Below is a small trained network, with its code and all its weights. Each question gives an input and a class and asks what happens when units are switched off, that is, made to give their printed mean instead of their output.

import numpy as np


def w(rows, s, z=0):
    codes = np.array(rows[::2]) - 128.0
    scale = np.full(codes.shape[1], s)
    scale[-1] = z or s
    return codes * scale


def f(y):
    return y / 2 * (1 + np.tanh(0.7978845608 * (y + 0.044715 * y**3)))


def log_softmax(a):
    a = a - a.max(-1, keepdims=True)
    return a - np.log(np.exp(a).sum(-1, keepdims=True))


def net(x, mask):
    res = np.array(x, float).reshape(1, 2) / 4 @ E
    y = f(res @ A[0][:, :-1].T + A[0][:, -1])
    res = res + np.where(mask, y, B[0][:, -1]) @ B[0][:, :-1]
    return log_softmax(res[-1] @ U[:, :-1].T + U[:, -1])


A, B = {}, {}
E = w([
[126,70,2,92,199,104,22,170],'x0',
[121,151,146,34,142,233,118,69],'x1',
],0.0061)
A[0] = w([
[125,118,183,156,131,121,140,136,254],'n1',
[133,142,160,125,136,160,143,116,123],'n2',
[129,115,6,101,136,146,72,137,231],'n3',
[126,131,139,150,134,99,144,122,183],'n4',
[130,130,131,170,108,105,140,133,88],'n5',
[121,156,241,131,119,189,154,82,137],'n6',
[137,128,162,159,130,116,150,134,218],'n7',
[124,130,63,181,134,1,118,151,227],'n8',
[124,115,87,134,146,80,98,140,117],'n9',
[128,138,120,70,139,201,116,108,200],'n10',
[134,138,121,150,112,121,139,131,78],'n11',
[132,139,149,160,120,111,141,137,184],'n12',
],0.017,0.0044)
B[0] = w([
[207,117,112,161,54,196,104,74,187],'n1',
[141,168,129,123,114,123,150,149,156],'n2',
[134,13,68,45,148,129,150,127,242],'n3',
[133,128,114,169,116,152,116,98,155],'n4',
[5,184,161,110,157,55,93,157,149],'n5',
[148,195,157,81,74,141,200,198,240],'n6',
[143,128,132,152,70,161,111,98,176],'n7',
[164,71,126,253,134,89,111,130,248],'n8',
[103,137,166,137,131,110,159,203,175],'n9',
[107,128,108,97,149,181,84,39,203],'n10',
[60,167,147,114,145,58,122,151,129],'n11',
[111,142,128,153,102,145,111,104,164],'n12',
],0.03,0.012)
U = w([
[119,148,168,201,99,113,53,60,252],'0',
[170,250,189,94,77,203,206,145,148],'1',
[184,46,94,140,198,74,160,213,149],'2',
[4,162,168,105,172,65,143,184,61],'3',
[50,112,86,2,223,195,126,20,144],'4',
[36,170,147,108,181,75,156,253,67],'5',
[15,170,161,96,185,52,155,193,66],'6',
[84,184,158,99,171,77,130,143,55],'7',
],0.0053,0.0022)

Each question gives the input, the list of numbers given to net, and the class t.
The units are the neurons (one row each of A and B). Each row of codes is followed by its name. A weight is (code - 128) times the scale printed after its matrix; where a second scale follows, it is the last column's (A, B and U).
mask holds one flag per neuron, in row order. A switched-off neuron (its flag False) gives its mean, the last column of its row in B, instead of its output. The means were averaged over made-up inputs and are rounded, as every weight is.
A unit's drop is (log p(t) with every unit on - log p(t) with that unit switched off) / (log p(t) with every unit on - log p(t) with every unit switched off).
The circuit of an input: a set's keep is (log p(t) with only the set's units on - log p(t) with every unit switched off) / (log p(t) with every unit on - log p(t) with every unit switched off). Starting from all 12 units, units are removed one at a time, each time the one whose removal leaves the highest keep (on an exact tie, the one counted first), for as long as the keep stays at least 0.8.
circuit, biggest first: the units of the circuit, biggest drop first
k most important neurons: the k neurons with the biggest drops, biggest first
drop of u: that unit's drop, to one decimal
input [-2,-3], class 0: circuit, biggest first : n6, n3
input [5,2], class 4: circuit, biggest first : n8, n3
input [-1,0], class 1: circuit, biggest first : n8
input [0,-3], class 0: circuit, biggest first : n3, n6
input [0,3], class 4: circuit, biggest first : n8, n6
input [-1,-1], class 0: 3 most important neurons : n6, n3, n9
input [-1,-3], class 0: circuit, biggest first : n3, n6
input [-5,-4], class 1: 3 most important neurons : n6, n8, n10
input [-4,-4], class 0: drop of n6 : 0.1
input [0,-1], class 0: drop of n6 : 1.9
input [0,6], class 4: drop of n10 : 1.3
